Below is a small trained network, with its code and all its weights. Each question gives an input and a class and asks what happens when units are switched off, that is, made to give their printed mean instead of their output.

import numpy as np


def w(rows, s, z=0):
    codes = np.array(rows[::2]) - 128.0
    scale = np.full(codes.shape[1], s)
    scale[-1] = z or s
    return codes * scale


def f(y):
    return y / 2 * (1 + np.tanh(0.7978845608 * (y + 0.044715 * y**3)))


def log_softmax(a):
    a = a - a.max(-1, keepdims=True)
    return a - np.log(np.exp(a).sum(-1, keepdims=True))


def net(x, mask):
    res = np.array(x, float).reshape(1, 7) / 4 @ E
    y = f(res @ A[0][:, :-1].T + A[0][:, -1])
    res = res + np.where(mask, y, B[0][:, -1]) @ B[0][:, :-1]
    return log_softmax(res[-1] @ U[:, :-1].T + U[:, -1])


A, B = {}, {}
E = w([
[155,140,130,146,94,126,117,214,22],'x0',
[128,130,129,129,128,128,128,127,127],'x1',
[169,98,147,123,30,164,48,118,175],'x2',
[129,129,127,128,129,128,128,128,127],'x3',
[128,128,132,127,126,129,131,131,129],'x4',
[161,87,128,4,122,117,150,90,72],'x5',
[128,127,130,128,128,131,128,130,129],'x6',
],0.015)
A[0] = w([
[124,143,127,133,137,133,129,141,132,88],'n0',
[141,125,139,129,147,134,138,133,116,116],'n1',
[132,148,133,191,99,121,89,110,191,144],'n2',
[152,137,126,170,71,122,107,204,34,6],'n3',
[101,149,122,151,220,112,184,129,120,67],'n4',
[128,105,117,133,135,130,137,146,120,138],'n5',
[114,142,136,218,146,142,122,162,144,241],'n6',
[120,144,143,228,142,128,136,162,142,63],'n7',
[116,142,119,84,178,109,154,141,65,116],'n8',
[103,133,109,198,141,134,116,154,137,85],'n9',
[149,130,125,119,145,122,165,160,64,121],'n10',
[149,133,130,164,75,133,100,215,35,142],'n11',
[101,146,122,142,226,117,184,136,112,209],'n12',
[125,128,124,74,101,124,112,102,118,136],'n13',
[150,120,121,19,112,127,125,88,106,56],'n14',
[131,127,128,146,140,126,126,105,92,139],'n15',
[140,141,138,95,120,120,137,170,5,109],'n16',
[116,120,126,141,139,111,104,122,134,104],'n17',
[144,142,136,151,104,125,112,147,99,192],'n18',
[141,133,132,105,64,129,114,134,141,187],'n19',
],0.022,0.018)
B[0] = w([
[152,120,135,132,122,133,151,108,124,129],'n0',
[124,137,123,117,134,129,146,122,130,135],'n1',
[121,127,46,132,134,120,126,124,126,242],'n2',
[89,115,194,137,138,81,86,66,218,206],'n3',
[98,121,169,135,131,93,89,90,194,203],'n4',
[130,148,113,166,146,151,113,76,102,138],'n5',
[83,115,94,126,129,89,86,76,203,255],'n6',
[164,131,163,135,132,157,138,152,72,202],'n7',
[125,123,50,123,118,140,130,137,106,204],'n8',
[135,133,180,98,127,142,171,152,111,186],'n9',
[122,122,66,124,130,131,119,127,124,191],'n10',
[163,134,232,125,118,159,155,171,79,245],'n11',
[164,135,248,129,121,151,148,159,88,249],'n12',
[115,132,165,130,112,128,128,154,93,188],'n13',
[142,129,252,146,133,120,118,116,162,221],'n14',
[148,133,91,119,138,101,166,145,147,143],'n15',
[127,135,5,125,130,140,140,140,107,234],'n16',
[136,131,125,110,123,118,131,134,131,136],'n17',
[151,134,124,127,121,139,148,153,89,187],'n18',
[102,128,127,125,153,113,126,91,171,206],'n19',
],0.028)
U = w([
[135,113,162,146,145,116,104,110,154,246],'0',
[188,128,182,140,129,167,152,174,76,38],'1',
[128,123,10,128,139,151,132,148,89,155],'2',
],0.013,0.0013)

Each question gives the input, the list of numbers given to net, and the class t.
The units are the neurons (one row each of A and B). Each row of codes is followed by its name. A weight is (code - 128) times the scale printed after its matrix; where a second scale follows, it is the last column's (A, B and U).
mask holds one flag per neuron, in row order. A switched-off neuron (its flag False) gives its mean, the last column of its row in B, instead of its output. The means were averaged over made-up inputs and are rounded, as every weight is.
A unit's drop is (log p(t) with every unit on - log p(t) with that unit switched off) / (log p(t) with every unit on - log p(t) with every unit switched off).
The circuit of an input: a set's keep is (log p(t) with only the set's units on - log p(t) with every unit switched off) / (log p(t) with every unit on - log p(t) with every unit switched off). Starting from the 12 units with the biggest drops (on a tie, the unit counted first), units are removed one at a time, each time the one whose removal leaves the highest keep (on an exact tie, the one counted first), for as long as the keep stays at least 0.8.
units of the circuit, in order: the units of the circuit, biggest drop first
unit that matters most: the unit with the biggest drop
k most important neurons: the k neurons with the biggest drops, biggest first
drop when u is switched off: that unit's drop, to one decimal
input [5,-8,-5,-5,-2,1,0], class 2: units of the circuit, in order => (n16)
input [1,-7,-6,8,-4,-4,4], class 1: 3 most important neurons => (n12, n3, n7)
input [8,-3,2,1,3,-4,-8], class 0: 3 most important neurons => (n3, n6, n12)
input [3,2,-5,8,1,-6,6], class 1: 3 most important neurons => (n12, n7, n9)
input [-2,-1,1,1,5,-6,6], class 2: 2 most important neurons => (n14, n2)
input [3,-7,-3,-3,6,-6,2], class 1: 2 most important neurons => (n7, n11)
input [-3,2,-6,1,-3,5,1], class 1: 2 most important neurons => (n12, n6)
input [8,8,2,0,-6,-1,-1], class 0: 3 most important neurons => (n3, n12, n6)
input [3,0,4,3,-2,3,-3], class 1: 2 most important neurons => (n6, n11)
input [1,1,2,-2,-1,4,2], class 1: 2 most important neurons => (n6, n3)
input [0,5,0,4,7,3,3], class 1: 2 most important neurons => (n6, n2)
input [8,-3,-3,-7,8,2,-7], class 2: 4 most important neurons => (n16, n10, n8, n14)
input [3,6,-3,-4,-3,2,-8], class 2: 2 most important neurons => (n16, n14)
input [-3,0,7,2,1,-8,-7], class 2: unit that matters most => n2
input [4,8,-1,6,6,-7,5], class 1: 2 most important neurons => (n7, n11)
input [1,2,-2,1,-6,1,-5], class 2: 4 most important neurons => (n14, n11, n7, n9)
input [-3,1,8,0,-6,-1,8], class 2: drop when n14 is switched off => 0.1
input [-5,-8,7,1,7,-7,4], class 2: drop when n2 is switched off => 0.4
input [-8,-8,-3,-5,8,8,-5], class 1: drop when n6 is switched off => 0.8
input [-7,-8,-2,6,-3,8,8], class 1: drop when n18 is switched off => 0.0
input [8,2,-5,4,7,2,-3], class 2: unit that matters most => n16
